Below are the code and all the weights of a small trained network. Each question names an input and a target symbol and asks about switching units off, where a switched-off unit gives its printed mean instead of its output.

import numpy as np


def w(rows, s, z=0):
    codes = np.array(rows[::2]) - 128.0
    scale = np.full(codes.shape[1], s)
    scale[-1] = z or s
    return codes * scale


def norm(h):
    return h / np.sqrt((h * h).mean(-1, keepdims=True) + 1e-5)


def f(y):
    return y / 2 * (1 + np.tanh(0.7978845608 * (y + 0.044715 * y**3)))


def softmax(a):
    e = np.exp(a - a.max(-1, keepdims=True))
    return e / e.sum(-1, keepdims=True)


def log_softmax(a):
    a = a - a.max(-1, keepdims=True)
    return a - np.log(np.exp(a).sum(-1, keepdims=True))


def net(x, mask):
    ids = ['αγδεζηθμξπστψω'.index(c) for c in x.split()]
    T = len(ids)
    res = E[ids] + P[:T]
    u = 0
    for l in range(2):
        r = norm(res)
        for j in range(3):
            rows = slice(2 * j, 2 * j + 2)
            q, k, v = (r @ M[l][rows].T for M in (Q, K, V))
            z = softmax(np.where(np.tri(T) > 0, q @ k.T / 2**0.5, -1e9)) @ v
            o = O[l][rows]
            res = res + np.where(mask[u + j], z, o[:, -1]) @ o[:, :-1]
        u += 3
        y = f(norm(res) @ A[l][:, :-1].T + A[l][:, -1])
        res = res + np.where(mask[u : u + 8], y, B[l][:, -1]) @ B[l][:, :-1]
        u += 8
    return log_softmax(norm(res)[-1] @ U[:, :-1].T + U[:, -1])


Q, K, V, O, A, B = {}, {}, {}, {}, {}, {}
E = w([
[65,128,82],'α',
[83,128,81],'γ',
[77,79,134],'δ',
[110,76,122],'ε',
[136,109,172],'ζ',
[74,127,83],'η',
[88,109,90],'θ',
[98,60,201],'μ',
[140,238,185],'ξ',
[99,101,130],'π',
[137,146,121],'σ',
[108,180,145],'τ',
[254,168,251],'ψ',
[177,179,171],'ω',
],0.007)
P = w([
[153,229,80],'0',
[41,145,183],'1',
[183,38,122],'2',
[255,155,79],'3',
[77,161,180],'4',
[151,30,121],'5',
],0.0098)
Q[0] = w([
[17,163,70],'0.h0',
[3,170,185],'0.h0',
[23,165,137],'0.h1',
[164,107,142],'0.h1',
[52,150,116],'0.h2',
[137,54,78],'0.h2',
],0.0058)
K[0] = w([
[2,83,151],'0.h0',
[111,31,130],'0.h0',
[189,125,178],'0.h1',
[132,186,89],'0.h1',
[193,164,112],'0.h2',
[133,14,148],'0.h2',
],0.0056)
V[0] = w([
[253,166,91],'0.h0',
[102,188,193],'0.h0',
[49,159,60],'0.h1',
[128,139,188],'0.h1',
[135,115,108],'0.h2',
[139,115,83],'0.h2',
],0.0062)
O[0] = w([
[169,3,24,253],'0.h0',
[178,49,201,237],'0.h0',
[86,68,69,160],'0.h1',
[179,91,136,153],'0.h1',
[133,188,152,111],'0.h2',
[112,164,174,110],'0.h2',
],0.0041,0.002)
A[0] = w([
[70,189,194,81],'0.n0',
[111,96,166,3],'0.n1',
[125,118,103,67],'0.n2',
[3,185,216,81],'0.n3',
[36,30,128,162],'0.n4',
[178,12,107,148],'0.n5',
[129,132,133,138],'0.n6',
[149,147,127,81],'0.n7',
],0.0072,0.0027)
B[0] = w([
[142,144,206,173],'0.n0',
[143,243,69,111],'0.n1',
[133,134,143,113],'0.n2',
[198,163,254,228],'0.n3',
[228,198,186,183],'0.n4',
[67,129,149,255],'0.n5',
[127,125,126,132],'0.n6',
[134,105,119,118],'0.n7',
],0.0065,0.0041)
Q[1] = w([
[140,221,139],'1.h0',
[117,226,74],'1.h0',
[102,79,134],'1.h1',
[118,219,110],'1.h1',
[128,51,232],'1.h2',
[99,7,126],'1.h2',
],0.014)
K[1] = w([
[203,145,57],'1.h0',
[218,126,105],'1.h0',
[164,225,114],'1.h1',
[147,59,179],'1.h1',
[100,255,123],'1.h2',
[84,181,79],'1.h2',
],0.013)
V[1] = w([
[88,85,53],'1.h0',
[91,131,87],'1.h0',
[203,71,149],'1.h1',
[104,109,38],'1.h1',
[110,87,129],'1.h2',
[244,165,191],'1.h2',
],0.011)
O[1] = w([
[255,82,157,26],'1.h0',
[193,98,127,69],'1.h0',
[163,32,25,167],'1.h1',
[25,123,162,225],'1.h1',
[104,129,98,78],'1.h2',
[250,79,134,253],'1.h2',
],0.0084,0.003)
A[1] = w([
[81,48,35,85],'1.n0',
[169,172,71,130],'1.n1',
[13,34,152,2],'1.n2',
[73,198,89,101],'1.n3',
[170,33,103,59],'1.n4',
[114,139,73,93],'1.n5',
[191,234,2,133],'1.n6',
[158,206,182,106],'1.n7',
],0.009,0.0039)
B[1] = w([
[70,59,125,215],'1.n0',
[77,162,153,144],'1.n1',
[212,117,168,250],'1.n2',
[175,60,55,191],'1.n3',
[91,183,35,211],'1.n4',
[77,68,128,111],'1.n5',
[2,236,156,184],'1.n6',
[166,36,157,200],'1.n7',
],0.0084,0.0023)
U = w([
[114,197,137,84],'α',
[101,150,99,145],'γ',
[94,155,92,124],'δ',
[97,124,91,112],'ε',
[116,49,110,5],'ζ',
[125,202,106,127],'η',
[97,146,143,26],'θ',
[217,139,50,255],'μ',
[189,125,194,172],'ξ',
[102,158,81,144],'π',
[99,98,128,36],'σ',
[101,142,102,125],'τ',
[145,60,5,84],'ψ',
[132,32,90,77],'ω',
],0.015,0.004)

Each question gives the input, a string of symbols that net reads in full, and the target symbol t.
The units are the heads (2 rows each of Q, K, V and O) and the neurons (one row each of A and B). Each row of codes is followed by its name. A weight is (code - 128) times the scale printed after its matrix; where a second scale follows, it is the last column's (O, A, B and U).
mask holds one flag per unit, layer by layer, with each layer's heads first. A switched-off unit (its flag False) gives its mean, the last column of its rows in O or B, instead of its output. The means were averaged over made-up inputs and are rounded, as every weight is.
A unit's drop is (log p(t) with every unit on - log p(t) with that unit switched off) / (log p(t) with every unit on - log p(t) with every unit switched off).
The circuit of an input: a set's keep is (log p(t) with only the set's units on - log p(t) with every unit switched off) / (log p(t) with every unit on - log p(t) with every unit switched off). Starting from the 12 units with the biggest drops (on a tie, the unit counted first), units are removed one at a time, each time the one whose removal leaves the highest keep (on an exact tie, the one counted first), for as long as the keep stays at least 0.8.
circuit, biggest first: the units of the circuit, biggest drop first
most important unit: the unit with the biggest drop
top k neurons: the k neurons with the biggest drops, biggest first
heads that matter: for each layer, one digit per head in row order, 1 if its drop is at least 0.15 and else 0, layers parted by /
input μ ζ ξ ζ ω π, target μ: heads that matter	100 / 000
input μ ε γ δ π ε, target μ: circuit, biggest first	[0.n4, 1.h1]
input α π θ ψ η, target ξ: heads that matter	000 / 000
input ψ ψ η, target ψ: circuit, biggest first	[1.h0, 1.h2, 1.n4]
input ψ γ ψ ψ ξ ω, target ψ: circuit, biggest first	[1.h1, 1.h0, 0.n3]
input μ α τ δ ε η, target μ: heads that matter	100 / 000
input ω δ γ θ μ ψ, target ω: heads that matter	100 / 100
input ξ η σ ξ ω θ, target ξ: heads that matter	000 / 111
input ψ π δ τ ψ ε, target ψ: circuit, biggest first	[1.h1, 1.n4]
input ψ ζ ω, target ψ: most important unit	1.h0
input ξ ψ π, target ξ: circuit, biggest first	[0.n4, 1.h1, 1.h2, 1.h0]
input ψ ω ψ, target ψ: heads that matter	100 / 100
input ψ ξ η, target ψ: heads that matter	000 / 111
input ψ α ψ ω τ, target ξ: heads that matter	000 / 000
input ψ σ α, target ψ: heads that matter	100 / 111
input δ ξ α ζ, target ψ: most important unit	0.n4
input μ θ θ α ξ ξ, target μ: top 3 neurons	[0.n5, 0.n4, 1.n4]
input ω ζ ξ, target ω: circuit, biggest first	[0.h0, 0.n3, 1.h0, 1.h2]
input π ψ α ξ τ, target ξ: top 2 neurons	[0.n3, 0.n0]
input σ ψ τ ζ α, target ξ: top 2 neurons	[0.n3, 0.n0]
input ψ ψ σ, target ψ: heads that matter	000 / 101
input μ ψ π μ ζ δ, target μ: most important unit	0.h0
input ψ α σ μ ω δ, target ψ: top 2 neurons	[0.n3, 1.n4]
input ξ τ ψ σ ζ μ, target ξ: top 2 neurons	[0.n4, 0.n3]
input ψ ψ θ η ψ, target μ: heads that matter	000 / 010
input ξ ξ τ ψ σ ε, target ξ: top 3 neurons	[0.n4, 0.n3, 1.n2]
